Read these off the array that follows.
1) Find the 2nd entry on the main diagonal.
2) Find the entry in the bottom-left corner.
3) Find the entry directly above the smallest entry.
4) Find the 3rd largest entry.
5) Find the last entry of the smallest entry's row.
6) Find the smallest entry in the first row.
7) Find the top-right entry.
8) Find the second entry on the diagonal from the top-right corner.
[[119 136 133 138 114 137 136 134 120 133 120 139 133 132]
 [129 129 122 128 127 136 148 113 132 125 139 135 126 125]
 [125 123 131 127 116 143 124 123 119 120 130 121 119 120]
 [125 113 120 128 139 111 109 123 143 120 146 114 123 121]
 [117 134 131 141 131 104 111 153 134 141 116 135 144 140]
 [156 125 133 100 147 130 122 126 120 124 118 110 117 125]]
1) 129
2) 156
3) 141
4) 148
5) 125
6) 114
7) 132
8) 126

M = array([132, 131, 127, 120, 157, 104, 111, 130, 108, 122, 112, 112])
What is the third entry from the end? 122
What is the entry just right of 132? 131
The 2nd entry from the end -> 112
What is the entry just right of 111? 130
What is the last entry? 112
The entry just left of 122 is 108

A =
[[130 130 116 112 128 147]
 [130 133 115 112 131 146]
 [130 141 122 120 138 129]
 [130 143 133 113 116 109]
 [127 130 137 136 126 112]
 [126 114 122 138 137 148]
 [130 132 115 111 130 146]
 [126 111 123 142 137 149]
 [130 129 114 113 130 150]
 [127 135 129 141 145 122]
 [130 147 122 117 139 126]]
Indices start at 1.
The entry in the top-left corner -> 130
The entry at row 1, column 3?
A: 116
The entry at row 3, column 3: 122
The entry at row 2, column 1 -> 130
The bottom-left entry?
A: 130
The top-right entry?
A: 147
The bottom entry of the column that holds the largest entry?
A: 126
The entry just left of the smallest entry?
A: 116
The maximum?
A: 150
The entry in row 1 and column 2?
A: 130
The smallest entry: 109
The entry just left of 142 -> 123
The entry in row 2 and column 3?
A: 115
The entry just left of 148 is 137
The entry directly below the smallest entry?
A: 112
The entry in row 3 and column 2?
A: 141
The entry just left of 132?
A: 130

Read these off the array that follows.
1) Which number is the entry just right of the smallest entry?
2) Which number is the 3rd smallest entry?
3) Which number is the third largest entry?
[[144, 125, 116, 136, 127, 143, 127, 127], [121, 130, 119, 124, 141, 120, 140, 127], [154, 139, 122, 120, 119, 120, 120, 119], [136, 135, 147, 133, 110, 138, 112, 129], [134, 152, 124, 123, 138, 121, 135, 124]]
1) 138
2) 116
3) 147

X =
147  132  127  127  118  128  125  131  115  128  133  125  123  127
126  131  125  128  129  125  131  122  126  129  130  125  128  132
127  140  124  127  128  126  130  116  117  130  135  117  132  137
124  118  134  126  130  135  123  129  129  129  126  131  129  122
124  114  145  122  128  157  106  127  115  132  126  130  136  107
126  122  128  127  129  128  127  129  132  128  127  129  127  127
119  135  120  127  131  124  137  115  122  131  138  123  135  132
119  139  119  126  131  124  136  113  117  133  139  119  137  133
122  133  123  127  131  125  134  118  124  130  135  124  133  133
128  128  127  128  127  126  128  128  125  128  128  125  126  130
142  138  127  127  120  128  126  129  117  128  128  122  122  132
127  115  137  125  122  139  112  127  115  129  129  129  136  108
Find the maximum.
A: 157
The smallest entry in the last column -> 107
Find the first entry in the row that holds the smallest entry.
A: 124
The 4th entry, reading row by row is 127
The entry in the top-right corner is 127
Find the second largest entry.
A: 147
The last entry, reading row by row is 108
Find the third entry from the end, reading row by row.
A: 129
Find the third entry on the main diagonal.
A: 124
Find the 3rd entry, reading row by row.
A: 127
Find the second entry in reading order.
A: 132
Find the bottom entry of the column that holds the largest entry.
A: 139
Find the bottom-left entry.
A: 127
Find the 2nd-last entry, reading row by row.
A: 136
Find the minimum.
A: 106
The entry just right of the smallest entry -> 127
Find the second entry on the diagonal from the top-right corner.
A: 128
Find the entry directly below 113.
A: 118
The entry directly below 145 is 128
The 3rd entry on the diagonal from the top-right corner is 117
Find the largest entry in the last column.
A: 137
Find the 5th entry from the end, reading row by row.
A: 129
Find the smallest entry in the first row.
A: 115
The entry directly below the largest entry is 128

[[128 138 148 118 119 124 120 108 120 116 128 122 124 117 134]
 [128 137 128 152 124 137 121 141 123 131 142 113 147 129 138]]
Indices start at 1.
The maximum: 152
Give the top entry of the column that holds the smallest entry.
A: 108
The top-left entry is 128
The entry just left of 152 is 128
Give the entry at row 1, column 2.
A: 138
Give the entry in the bottom-left corner.
A: 128
The entry in the top-right corner -> 134
Give the entry directly below 122.
A: 113
Give the entry in row 2 and column 2.
A: 137
The bottom entry of the column that holds the smallest entry: 141
